[159  95 118  95 146 123 152 152 174 165 150 138 121 165 187 141 142  95
  65 165  95 151 104  65 165 112 125  90 148 152 156 152 133 106  98 152
 132 124] -> Q_881
[175  75  96  78 137 121  92 164 174 150 164 127 116 108 189 150 126  86
 157 152 159 139 127  60 150 137 119 125 129  94 155 138 151  85  52  90
 143 151] -> Q_49
[159  95 118  66 146 123  84 152 174  94 150 138 121 129 187 141 142  95
 142 165 147 138 104  65 147 112  91 140 148 106 156 152 133 106  98  90
 132 124] -> Q_595
[175  75  96  78 137 127  92 164 174 150 150 127 116 108 189 150 126  86
 157 152 159 139 127  60 150 137 151 125 129 108 155 138 150  96 113  65
 131 103] -> Q_770
[150  95  81  87 129 131  78 134 137 182 166 118 126 106 186 158 138  70
 140 142 138 121 102  86 173 137  94 130 129  84 154 161 136  84  77  72
 151 121] -> Q_393
[166 187 112  70 138 128  82 151 148 113 156 149 123 126 187 148 187 102
 162 172 149 147 115  73 141 148  92 143 138  99 170 154 141 148 101  92
 146 128] -> Q_654
[112 140  95 109 160 120  93 121 139 137 137 109 143 126 198 149 129  93
 107 153 126 135  95 103 162 114  87 104 139 112 133 139  90  89  88  87
 119 128] -> Q_622
places Q_881: [152] => 7 8 30 32 36
places Q_770: [150] => 10 11 16 25 33
places Q_654: [187] => 2 15 17
places Q_881: [95] => 2 4 18 21
places Q_654: [148] => 9 16 26 34

[112 165 144 148 139 109 148 121 171 156 121 130 115  70 130 156 143 138
 148]  Q_692
[118 121 111 149 127 118 141 137  99 137 111 120 169 149 118 181 149 152
 110]  Q_212
[ 81 139 104 184 173 160 137 173 138 126 161 129 142  81 129  81  71 172
 122]  Q_69
places Q_69: [173] => 5 8
places Q_692: [144] => 3
places Q_212: [149] => 4 14 17
places Q_69: [81] => 1 14 16
places Q_212: [111] => 3 11

[ 92 164 122 129 162]  Q_179
[147 148 137 118 100]  Q_6
[109 179 129 121 137]  Q_217
[109 179 137 121 137]  Q_404
[100  81 111 147 174]  Q_18
[191 126 149 111  53]  Q_908
[149 150 133 125 107]  Q_981
[106  71 112 148 168]  Q_540
[189 139 139 107  52]  Q_926
[149 120 134 149 149]  Q_155
[142 108 129 129 117]  Q_46
places Q_155: [149] => 1 4 5
places Q_926: [139] => 2 3

[125 118  97  99 157 121 109 133 120  94 158 119 133 162 127  98 104 149
 131 169 136 133 139 122  90 134 133 120 142 137 124 141 153  90 120 163
 120 159 128  86 136 137 120 122  90 140 152 159 139 114 152 150 131 127
  93 116 118 129 149 159 103 119] = Q_435
[122 152 133  89 132 130 111 156 162 165 115 139  99 142 100 169 141 106
 129 146 133 131 142 160  93 130 124 124 109 111 158 109  89 119 137 134
 116 128 111 149 162 114 142 128 161 131 136 141 155 156 120 151 129 105
 115 130 142 164 121 115 159 153] = Q_614
[120 122  86  97 148 120 108 138 140 115 157 122 123 152 114  90 118 138
 100 181 128 116 137 114  81 135 123 117 131 146 125 149 145 110 126 165
 132 134 119 115 123 110 127 107 133 134 163 139 138 119 167 153 145 114
 123 121 122 117 140 154 105 112] = Q_463
[129 123 160  88 125 134 108 172 157 166 128 147 102 149  93 188 167  96
 123 143 128 144 152 136  89 149 135 113  94  99 145  85  88 131 140 129
 108 115 124 147 163 108 124 142 156 154 120 122 128 134 113 165 125 118
 109 141 145 151 126 103 135 157] = Q_422
[136 120 125 105 118 151 107 136  94 107 123 106 138 144 160 154 124 105
  97 110 131 166 142 159 113 118 133 130 111 111 141 119 145 130 133 180
 130 141 154  94 122 125 130 154 120 130 118 141 119 131 104 138 166 110
 127 155 160 136 157  85 111 100] = Q_109
[126 131  81 108 163 113 111 136 141  95 163 107 147 166 121  77 109 141
 106 169 137 117 130  98 110 138 115 127 155 144 115 135 133 121 122 160
 140 170 130 104 113 125 135 103 129 135 140 148 143  93 147 145 148 143
 115 114 124 125 158 155  87 118] = Q_344
[138 117  94  90 160 124 113 142 148  92 150 110 129 177 123 109 112 140
 125 185 144 138 122 114 112 134 122 116 136 141 117 140 157 120 121 149
 132 168 130 108 152 130 126 117 125 127 159 164 142 100 135 144 147 125
 122 109 139 119 149 152 115 104] = Q_737
[115 142 163  72 133 137 109 148 146 186 138 137 118 141 105 172 163  99
 127 140 107 145 132 140 102 148 102 124 114 102 132 121  82 119 139 155
 114 117 138 161 177  96 143 118 160 160 129 130 152 165 113 175 148 121
 106 154 130 145 113 109 137 150] = Q_203
[126 126 134 100 119 133 102 125 111 108 125 115 142 136 165 135 119 117
  92 110 128 165 126 139 125 113 137 160 113 122 137 120 137 127 137 158
 155 136 165 108 115 117 111 145  99 124 126 123 113 135 120 146 164 111
 153 159 126 137 153  93 143 111] = Q_998
[133 121 151  77 137 117 122 172 163 191 126 133 122 126  84 161 165  86
 125 146 157 143 152 152 107 135 130 112 106 110 146 100  93 107 140 150
 125 124 157 151 164 105 136 118 150 154 129 139 117 156 110 173 138 109
 108 141 150 157 119  98 146 152] = Q_604
[124 131 160  56 116 132 120 164 146 184 123 153 118 145  81 187 167 102
 119 139 131 132 141 143  96 150 134 115  91 110 149 115  92 112 133 159
 118 113 112 173 160 102 142 121 162 167 111 119 127 146  98 170 137 118
 127 131 156 165 121 112 139 146] = Q_289
[147 135 146  93 102 141 119 143 113 112 134 132 118 143 155 153 110 119
  99 116 126 173 128 143 135  99 137 166 101  93 131 118 138 118 134 174
 149 139 150 118 115 115 120 164 129 123 146 127 116 139 109 136 171 102
 141 165 121 117 167 101 148  98] = Q_332
places Q_998: [126] => 1 2 23 47 57
places Q_604: [110] => 30 51
places Q_109: [123] => 11
places Q_435: [120] => 9 28 35 37 43
places Q_203: [102] => 25 27 30
places Q_109: [166] => 22 53

[125 124 135  61 128 181 132 161 125 133 168  95  97 155] -> Q_710
[153 143 135 126 123 103 118 135 143 129 135 161 140 143] -> Q_534
[ 91  97  92 142 145 175  92 127  92 113 142 141 127 126] -> Q_551
places Q_551: [92] => 3 7 9
places Q_534: [143] => 2 9 14
places Q_551: [142] => 4 11

[ 86 103 109 154 111 116 128 132 181 126 148 145 104 143  63 117 144 134
 177 112 141 176 146 134 110 167 115  91 123 131 129 116]  Q_301
[138 136 107 107 107 119 116 128 147 144 155 101 114 105 133 155 146 150
 138 110 143 122 133 109 135 151 151 134 158 144 144 147]  Q_967
[135 154 130 118 150 105 153 144  99 129 142 117 123 138 174 143 131 155
 146 145 118 158 179  95 132 134 134 103 180 116 143 113]  Q_116
[120 100 137 137 104 100 128 102 103 127 126 114 107 102 103 112 124 150
 135 175 135 141 103 145 124 128 120 142 114 123 118 103]  Q_720
[114 175 146 159 150 126 134  84 119  95 151 122 104 122 120 120 159 139
 113 113 158 109 135 151  97 146 128 140 102 128 143 110]  Q_667
[136 128 108 154 138 136 155 129 114  93 136 136 151 103 154 105 145 140
 135 114 136 147 165 113 120  96 140 131 136 151 130 141]  Q_14
[135 154 130 118 150 105 153 144  99 129 142 117 123 138 174 143 131 155
 145 125 139 138 121 142 103  94 144 126 143 154 123 135]  Q_60
[124 109 137 137 104 100 128 102 124 127 126 131 107 102  81 112 124 150
 135 175 123 141 103 145 124 128 120 142 114 124 118 103]  Q_698
[111 136 117 127 134 122 112 123 150 127 145 128 123 137 110 138 147  99
 122 128 140 124 128 143 112 131 120 100 117 112 134 131]  Q_553
[120 142 139 124 110 123 134 117 119 129 124 121 122 101 127 139 130 131
 137 130 123 145 107 139 130 135 119 133 112 128 121 117]  Q_478
[134 125 111 110 103 121 139 119 143 120 161 111 108 117 160 126 136 125
 129 133 152  90 128 120 120 121 161 130 143 141 155 125]  Q_24
[110 136 138 135 127 123 127 129 138 124 124 109 100 107 123 138 133 139
 121  99 158 139 125 138  96 158 124 151 149 143 149 130]  Q_10
places Q_720: [103] => 9 15 23 32
places Q_698: [124] => 1 9 17 25 30
places Q_10: [138] => 3 9 16 24
places Q_14: [136] => 1 6 11 12 21 29
places Q_967: [101] => 12

